Here is a tiny trained network, its code and every weight. The questions are about switching its units off for an input and a class, where a switched-off unit gives its printed mean instead of its output.

import numpy as np


def w(rows, s, z=0):
    codes = np.array(rows[::2]) - 128.0
    scale = np.full(codes.shape[1], s)
    scale[-1] = z or s
    return codes * scale


def f(y):
    return np.maximum(y, 0)


def log_softmax(a):
    a = a - a.max(-1, keepdims=True)
    return a - np.log(np.exp(a).sum(-1, keepdims=True))


def net(x, mask):
    res = np.array(x, float).reshape(1, 6) / 4 @ E
    y = f(res @ A[0][:, :-1].T + A[0][:, -1])
    res = res + np.where(mask, y, B[0][:, -1]) @ B[0][:, :-1]
    return log_softmax(res[-1] @ U[:, :-1].T + U[:, -1])


A, B = {}, {}
E = w([
[23,119,197,133,195],'x0',
[116,137,120,118,118],'x1',
[128,159,24,154,212],'x2',
[124,131,125,124,124],'x3',
[197,143,148,9,207],'x4',
[128,127,129,129,128],'x5',
],0.014)
A[0] = w([
[188,139,88,117,146,105],'neuron 1',
[141,137,88,127,158,110],'neuron 2',
[162,113,202,75,55,248],'neuron 3',
[204,116,168,72,68,148],'neuron 4',
[133,138,63,117,158,123],'neuron 5',
[241,146,100,38,106,143],'neuron 6',
[90,148,21,180,225,124],'neuron 7',
[165,124,100,87,134,137],'neuron 8',
[128,126,206,121,67,255],'neuron 9',
[204,138,53,197,6,253],'neuron 10',
[23,111,150,214,140,155],'neuron 11',
[109,124,150,81,167,90],'neuron 12',
[145,171,165,138,136,92],'neuron 13',
[105,130,177,17,219,5],'neuron 14',
[134,144,103,93,157,94],'neuron 15',
[119,101,60,129,170,146],'neuron 16',
],0.017,0.0066)
B[0] = w([
[104,60,77,147,139,172],'neuron 1',
[132,98,100,150,112,157],'neuron 2',
[113,187,207,46,163,209],'neuron 3',
[113,187,135,42,138,194],'neuron 4',
[152,75,102,148,128,169],'neuron 5',
[89,92,57,24,115,219],'neuron 6',
[121,255,33,96,137,216],'neuron 7',
[115,86,88,121,124,166],'neuron 8',
[80,57,222,146,105,202],'neuron 9',
[251,183,202,199,142,253],'neuron 10',
[13,151,110,96,128,222],'neuron 11',
[137,158,165,163,91,161],'neuron 12',
[122,138,140,131,149,135],'neuron 13',
[229,185,192,211,142,204],'neuron 14',
[148,82,107,141,129,155],'neuron 15',
[162,109,76,148,118,170],'neuron 16',
],0.031,0.03)
U = w([
[152,124,207,165,162,143],'0',
[68,157,95,62,182,200],'1',
[168,149,96,222,161,171],'2',
[124,40,53,121,148,5],'3',
[4,69,160,162,128,87],'4',
],0.011,0.0032)

Each question gives the input, the list of numbers given to net, and the class t.
The units are the neurons (one row each of A and B). Each row of codes is followed by its name. A weight is (code - 128) times the scale printed after its matrix; where a second scale follows, it is the last column's (A, B and U).
mask holds one flag per neuron, in row order. A switched-off neuron (its flag False) gives its mean, the last column of its row in B, instead of its output. The means were averaged over made-up inputs and are rounded, as every weight is.
A unit's drop is (log p(t) with every unit on - log p(t) with that unit switched off) / (log p(t) with every unit on - log p(t) with every unit switched off).
The circuit of an input: a set's keep is (log p(t) with only the set's units on - log p(t) with every unit switched off) / (log p(t) with every unit on - log p(t) with every unit switched off). Starting from the 12 units with the biggest drops (on a tie, the unit counted first), units are removed one at a time, each time the one whose removal leaves the highest keep (on an exact tie, the one counted first), for as long as the keep stays at least 0.8.
units of the circuit, in order: the units of the circuit, biggest drop first
most important unit: the unit with the biggest drop
top k neurons: the k neurons with the biggest drops, biggest first
drop when u is switched off: that unit's drop, to one decimal
input [4,7,-2,7,0,-3], class 4: units of the circuit, in order : [neuron 10; neuron 7]
input [-3,-7,-2,-2,0,5], class 0: top 2 neurons : [neuron 7; neuron 11]
input [-8,-6,5,-8,-3,-6], class 2: top neuron : [neuron 10]
input [4,-3,0,-5,8,-2], class 0: top 2 neurons : [neuron 14; neuron 7]
input [1,-1,-5,6,5,1], class 0: top 3 neurons : [neuron 14; neuron 7; neuron 11]
input [5,6,-1,7,0,5], class 4: top 2 neurons : [neuron 10; neuron 7]
input [2,7,1,6,1,-1], class 2: top 2 neurons : [neuron 6; neuron 3]
input [1,-1,-5,5,-5,-3], class 4: top 2 neurons : [neuron 14; neuron 11]
input [0,5,1,-8,-6,-2], class 2: top 4 neurons : [neuron 6; neuron 10; neuron 3; neuron 4]
input [-1,-2,1,-1,-5,7], class 2: top 2 neurons : [neuron 3; neuron 9]
input [-6,0,2,0,1,2], class 3: top 2 neurons : [neuron 6; neuron 14]
input [1,-4,-3,-5,-8,0], class 4: top 2 neurons : [neuron 11; neuron 14]
input [4,-5,-8,2,7,-2], class 0: drop when neuron 14 is switched off : 1.8
input [-7,4,7,-5,-3,0], class 2: drop when neuron 10 is switched off : 1.2
input [5,-2,2,-3,8,3], class 2: most important unit : neuron 14
input [-2,3,1,0,3,-1], class 3: drop when neuron 11 is switched off : 0.1
